X = [[51, 1, 56, 46, 44, 36, 8, 60, 52, 54], [58, 39, 66, 53, 35, 82, 85, 39, 72, 45]]
X[-2][-10] -> 51
X[:, -9] -> [1, 39]
X[-2][-8] -> 56
X[:, 4] -> [44, 35]
X[:, -2] -> [52, 72]
X[0][-4] -> 8
X[-1][4] -> 35
X[-2] -> [51, 1, 56, 46, 44, 36, 8, 60, 52, 54]
X[1][3] -> 53

data = [-1.302 -1.300  0.262 -0.681 -0.902  0.054 -1.579  1.064]
data[-8] = -1.302
data[7] = 1.064
data[-6] = 0.262
data[-5] = -0.681

W =
array([[-0.19, -0.03, -0.11, -0.07],
       [-0.05, -0.10, -0.01, -0.06],
       [-0.04, -0.08,  0.02, -0.12],
       [ 0.06, -0.10,  0.01, -0.01],
       [-0.09, -0.02,  0.01,  0.02],
       [-0.11,  0.01, -0.11, -0.03],
       [ 0.13, -0.24,  0.16, -0.15],
       [-0.08,  0.05, -0.19,  0.06],
       [ 0.04, -0.24,  0.08, -0.27],
       [-0.09,  0.17, -0.15,  0.12],
       [-0.06, -0.02, -0.11, -0.17]])
Rows and columns are counted from 0.
row 0 col 0	-0.19
row 10 col 2	-0.11
row 9 col 2	-0.15
row 1 col 0	-0.05
row 3 col 3	-0.01
row 9 col 3	0.12
row 6 col 2	0.16
row 4 col 3	0.02
row 5 col 1	0.01
row 1 col 2	-0.01
row 2 col 2	0.02
row 7 col 3	0.06
row 8 col 0	0.04
row 5 col 0	-0.11
row 3 col 1	-0.10
row 3 col 2	0.01
row 0 col 1	-0.03
row 1 col 1	-0.10
row 2 col 0	-0.04
row 10 col 3	-0.17
row 8 col 1	-0.24
row 7 col 0	-0.08
row 10 col 0	-0.06
row 0 col 2	-0.11

A =
[[-3.67 -1.95  3.92  0.95  3.60  0.77 -0.33  0.91  0.53  2.53  1.97  0.53
  -2.74 -0.58 -3.12]
 [-3.67  0.78 -5.72  1.96 -0.83 -0.11 -1.60  1.71 -0.01 -2.19 -0.20 -0.01
  -1.77  0.69  2.45]
 [-3.67 -0.31 -1.54  0.08 -2.99 -4.59  1.17  0.66  4.44 -2.63  1.45  4.44
   2.07  0.65  0.33]
 [-3.67  2.99  6.05  0.81  0.16  0.26  1.54 -0.11 -2.07  2.73  1.79 -2.07
  -2.82  0.81  1.58]
 [-3.67  1.25  0.74  1.98 -3.58  3.13  3.51  2.10 -1.65 -0.39 -2.28 -1.65
   2.82  0.26  2.60]
 [-3.67  0.64 -0.44  2.00 -3.62 -2.31  0.29  1.98  4.75 -3.76 -0.70  4.75
  -2.44 -0.73 -2.12]
 [-3.67 -4.16 -2.13  1.58 -1.74 -0.26  1.93  3.06  2.79 -1.54 -1.07  2.79
   3.87  0.22  0.17]
 [-3.67 -1.37 -0.05 -3.12  1.72 -1.53  1.47 -5.23  0.01  1.38 -2.28  0.01
  -1.84 -3.30 -0.91]
 [-3.67 -2.39 -0.27 -3.37  2.84  2.64  0.77 -1.69 -3.74  0.65 -2.32 -3.74
   2.94  1.03 -1.05]
 [-3.67 -0.92  2.19 -1.41  1.79  3.81  0.31 -1.44 -0.72  4.06  0.12 -0.72
   2.12 -1.78 -4.40]]
A[0, 0] => -3.67
A[0, 1] => -1.95
A[8, 8] => -3.74
A[1, 8] => -0.01
A[1, 12] => -1.77
A[5] => [-3.67, 0.64, -0.44, 2.00, -3.62, -2.31, 0.29, 1.98, 4.75, -3.76, -0.70, 4.75, -2.44, -0.73, -2.12]
A[5, 4] => -3.62
A[6] => [-3.67, -4.16, -2.13, 1.58, -1.74, -0.26, 1.93, 3.06, 2.79, -1.54, -1.07, 2.79, 3.87, 0.22, 0.17]
A[0, 4] => 3.60
A[1, 10] => -0.20
A[5, 0] => -3.67
A[9, 2] => 2.19
A[1, 1] => 0.78
A[2, 9] => -2.63
A[4, 3] => 1.98
A[8, 7] => -1.69
A[3, 3] => 0.81
A[1] => [-3.67, 0.78, -5.72, 1.96, -0.83, -0.11, -1.60, 1.71, -0.01, -2.19, -0.20, -0.01, -1.77, 0.69, 2.45]
A[6, 3] => 1.58
A[:, 5] => [0.77, -0.11, -4.59, 0.26, 3.13, -2.31, -0.26, -1.53, 2.64, 3.81]
A[1, 11] => -0.01
A[:, 0] => [-3.67, -3.67, -3.67, -3.67, -3.67, -3.67, -3.67, -3.67, -3.67, -3.67]
A[2] => [-3.67, -0.31, -1.54, 0.08, -2.99, -4.59, 1.17, 0.66, 4.44, -2.63, 1.45, 4.44, 2.07, 0.65, 0.33]
A[8] => [-3.67, -2.39, -0.27, -3.37, 2.84, 2.64, 0.77, -1.69, -3.74, 0.65, -2.32, -3.74, 2.94, 1.03, -1.05]
A[5, 7] => 1.98
A[8, 13] => 1.03
A[3] => [-3.67, 2.99, 6.05, 0.81, 0.16, 0.26, 1.54, -0.11, -2.07, 2.73, 1.79, -2.07, -2.82, 0.81, 1.58]
A[9, 0] => -3.67
A[6, 12] => 3.87
A[7, 12] => -1.84
A[5, 8] => 4.75
A[1, 7] => 1.71
A[0, 2] => 3.92
A[5, 1] => 0.64
